Below are the code and all the weights of a small trained network. Each question names an input and a class and asks about switching units off, where a switched-off unit gives its printed mean instead of its output.

import numpy as np


def w(rows, s, z=0):
    codes = np.array(rows[::2]) - 128.0
    scale = np.full(codes.shape[1], s)
    scale[-1] = z or s
    return codes * scale


def f(y):
    return np.maximum(y, 0)


def log_softmax(a):
    a = a - a.max(-1, keepdims=True)
    return a - np.log(np.exp(a).sum(-1, keepdims=True))


def net(x, mask):
    res = np.array(x, float).reshape(1, 5) / 4 @ E
    y = f(res @ A[0][:, :-1].T + A[0][:, -1])
    res = res + np.where(mask, y, B[0][:, -1]) @ B[0][:, :-1]
    return log_softmax(res[-1] @ U[:, :-1].T + U[:, -1])


A, B = {}, {}
E = w([
[37,174,131,199,118,96,253,161],'x0',
[159,71,117,133,79,142,111,183],'x1',
[94,123,42,242,201,141,79,78],'x2',
[146,166,54,79,199,106,165,254],'x3',
[235,205,184,215,195,174,166,102],'x4',
],0.0097)
A[0] = w([
[78,123,162,187,132,137,211,195,101],'n1',
[246,146,165,228,159,124,167,134,133],'n2',
[119,87,140,137,125,100,116,165,120],'n3',
[175,140,137,152,153,147,145,128,88],'n4',
[201,133,103,93,133,126,78,109,62],'n5',
[155,153,53,103,194,100,148,200,118],'n6',
[58,130,99,131,82,132,182,126,94],'n7',
[129,113,152,135,121,106,156,92,158],'n8',
[146,130,73,132,136,138,106,97,44],'n9',
[80,96,105,98,127,138,136,126,114],'n10',
[187,142,201,115,124,134,161,145,91],'n11',
[60,106,111,95,111,138,122,135,113],'n12',
[129,126,109,192,62,124,114,65,133],'n13',
[133,139,113,162,103,146,200,117,90],'n14',
[95,140,122,160,77,124,171,121,131],'n15',
[132,99,172,173,56,134,125,66,190],'n16',
[93,133,103,208,174,124,78,159,61],'n17',
[91,138,213,171,32,133,114,95,117],'n18',
[90,119,149,175,117,147,158,142,54],'n19',
[137,136,189,22,112,144,182,139,45],'n20',
[196,131,120,40,188,133,2,102,87],'n21',
[115,122,166,152,64,126,81,75,152],'n22',
[68,116,139,114,103,112,102,111,148],'n23',
[96,138,122,179,139,123,112,149,4],'n24',
[61,146,86,81,97,106,70,131,120],'n25',
[146,146,160,184,126,100,129,155,152],'n26',
[127,152,59,194,135,114,81,128,49],'n27',
[143,142,89,112,158,125,154,179,112],'n28',
[60,132,83,68,64,102,118,117,107],'n29',
[149,142,44,58,234,129,177,219,145],'n30',
[120,107,178,153,120,106,128,91,110],'n31',
[169,136,106,91,139,142,77,113,67],'n32',
[110,136,147,179,101,133,158,138,101],'n33',
[9,110,49,63,92,141,83,122,98],'n34',
[143,139,196,32,67,101,209,117,46],'n35',
[217,161,166,172,112,151,149,102,107],'n36',
[87,140,115,110,106,145,180,115,66],'n37',
[105,134,68,171,149,135,92,112,104],'n38',
[91,145,140,127,166,134,133,159,84],'n39',
[75,109,174,145,127,146,135,97,124],'n40',
[157,152,106,130,137,136,122,201,166],'n41',
[79,153,113,195,99,102,201,190,97],'n42',
[118,86,26,213,164,133,103,97,81],'n43',
[207,147,144,158,185,118,162,140,85],'n44',
[147,166,167,94,110,127,125,149,36],'n45',
[101,100,167,146,151,118,110,121,119],'n46',
],0.012,0.0031)
B[0] = w([
[180,88,132,154,114,84,164,75,209],'n1',
[78,114,122,146,249,114,131,179,228],'n2',
[113,151,144,146,150,126,135,125,153],'n3',
[114,118,133,157,176,125,133,150,167],'n4',
[162,104,123,153,124,82,169,83,179],'n5',
[115,179,126,58,133,172,98,77,217],'n6',
[147,97,120,145,143,101,146,97,189],'n7',
[134,117,117,111,127,139,119,103,154],'n8',
[132,112,120,141,85,121,142,156,155],'n9',
[116,121,127,143,168,116,116,139,168],'n10',
[85,128,151,161,91,120,123,189,178],'n11',
[108,120,117,146,174,129,135,151,180],'n12',
[132,169,131,70,109,162,107,109,186],'n13',
[148,102,126,142,138,89,141,103,168],'n14',
[173,114,137,140,131,112,145,94,174],'n15',
[107,175,111,65,152,165,98,76,199],'n16',
[111,125,151,137,51,126,118,179,178],'n17',
[135,175,125,68,115,168,103,86,199],'n18',
[148,118,121,144,115,109,133,101,159],'n19',
[106,136,141,152,29,129,123,189,199],'n20',
[210,68,129,166,106,66,201,34,229],'n21',
[143,173,113,74,145,154,116,87,189],'n22',
[124,133,108,127,179,140,130,157,173],'n23',
[139,106,140,142,97,125,138,136,147],'n24',
[125,120,128,167,199,133,115,151,193],'n25',
[118,122,117,145,163,139,133,126,162],'n26',
[123,136,143,132,53,126,129,192,175],'n27',
[131,152,114,91,126,154,108,91,183],'n28',
[97,128,127,164,202,122,128,154,204],'n29',
[135,182,112,31,141,202,81,74,252],'n30',
[140,138,123,101,133,162,110,108,163],'n31',
[155,107,130,151,113,87,159,84,170],'n32',
[156,113,116,132,133,107,147,104,163],'n33',
[98,115,126,159,230,124,136,184,227],'n34',
[107,126,148,143,9,132,113,201,214],'n35',
[107,120,96,142,211,133,117,175,196],'n36',
[145,116,139,139,130,119,129,120,163],'n37',
[114,135,151,128,60,135,116,173,177],'n38',
[140,117,114,125,120,138,118,118,154],'n39',
[144,127,108,93,126,139,123,113,165],'n40',
[113,164,128,112,137,142,107,93,183],'n41',
[191,86,130,153,106,79,173,71,216],'n42',
[93,140,164,138,5,127,125,190,206],'n43',
[100,105,117,156,192,130,108,163,191],'n44',
[114,121,136,141,81,129,121,153,156],'n45',
[133,122,132,105,121,146,111,131,147],'n46',
],0.021,0.017)
U = w([
[135,190,125,55,157,185,96,111,254],'0',
[76,110,130,183,247,110,136,228,118],'1',
[205,83,149,158,129,51,201,100,47],'2',
[91,141,202,151,44,124,123,250,50],'3',
],0.011,0.0015)

Each question gives the input, the list of numbers given to net, and the class t.
The units are the neurons (one row each of A and B). Each row of codes is followed by its name. A weight is (code - 128) times the scale printed after its matrix; where a second scale follows, it is the last column's (A, B and U).
mask holds one flag per neuron, in row order. A switched-off neuron (its flag False) gives its mean, the last column of its row in B, instead of its output. The means were averaged over made-up inputs and are rounded, as every weight is.
A unit's drop is (log p(t) with every unit on - log p(t) with that unit switched off) / (log p(t) with every unit on - log p(t) with every unit switched off).
The circuit of an input: a set's keep is (log p(t) with only the set's units on - log p(t) with every unit switched off) / (log p(t) with every unit on - log p(t) with every unit switched off). Starting from the 12 units with the biggest drops (on a tie, the unit counted first), units are removed one at a time, each time the one whose removal leaves the highest keep (on an exact tie, the one counted first), for as long as the keep stays at least 0.8.
units of the circuit, in order: the units of the circuit, biggest drop first
unit that matters most: the unit with the biggest drop
top k neurons: the k neurons with the biggest drops, biggest first
drop when u is switched off: that unit's drop, to one decimal
input [-6,4,6,-3,7], class 1: units of the circuit, in order -> n2
input [6,-1,3,6,1], class 0: top 4 neurons -> n30, n6, n21, n28
input [-6,-1,-8,2,-8], class 1: top 4 neurons -> n34, n29, n25, n43
input [5,8,-7,7,-7], class 0: top 3 neurons -> n30, n6, n2
input [-7,-7,4,-5,6], class 2: top 2 neurons -> n21, n34
input [5,-8,7,6,-4], class 3: top 4 neurons -> n43, n17, n27, n38
input [4,7,-3,-2,-4], class 1: top 3 neurons -> n21, n29, n34
input [-4,-4,6,2,-5], class 3: top 2 neurons -> n43, n2
input [6,-2,7,1,-6], class 3: top 3 neurons -> n43, n21, n17
input [-3,4,5,3,-5], class 1: top 4 neurons -> n34, n35, n25, n20
input [5,2,7,-6,-2], class 3: top 3 neurons -> n43, n30, n17
input [-7,-5,-8,7,6], class 3: top 4 neurons -> n20, n11, n35, n45
input [8,0,-7,-1,-1], class 2: top 2 neurons -> n42, n1
input [-8,4,-3,5,-4], class 2: units of the circuit, in order -> n21
input [4,-5,7,-7,-8], class 1: top 2 neurons -> n34, n30
input [8,2,0,6,5], class 2: top 2 neurons -> n42, n1
input [-2,-1,2,-1,3], class 1: drop when n2 is switched off -> 0.0
input [-7,3,1,4,6], class 2: drop when n32 is switched off -> 0.2
input [7,-8,7,8,5], class 0: drop when n6 is switched off -> 1.7
input [-8,-1,2,4,-3], class 2: drop when n21 is switched off -> 0.5
input [2,-4,-7,-5,0], class 3: unit that matters most -> n35
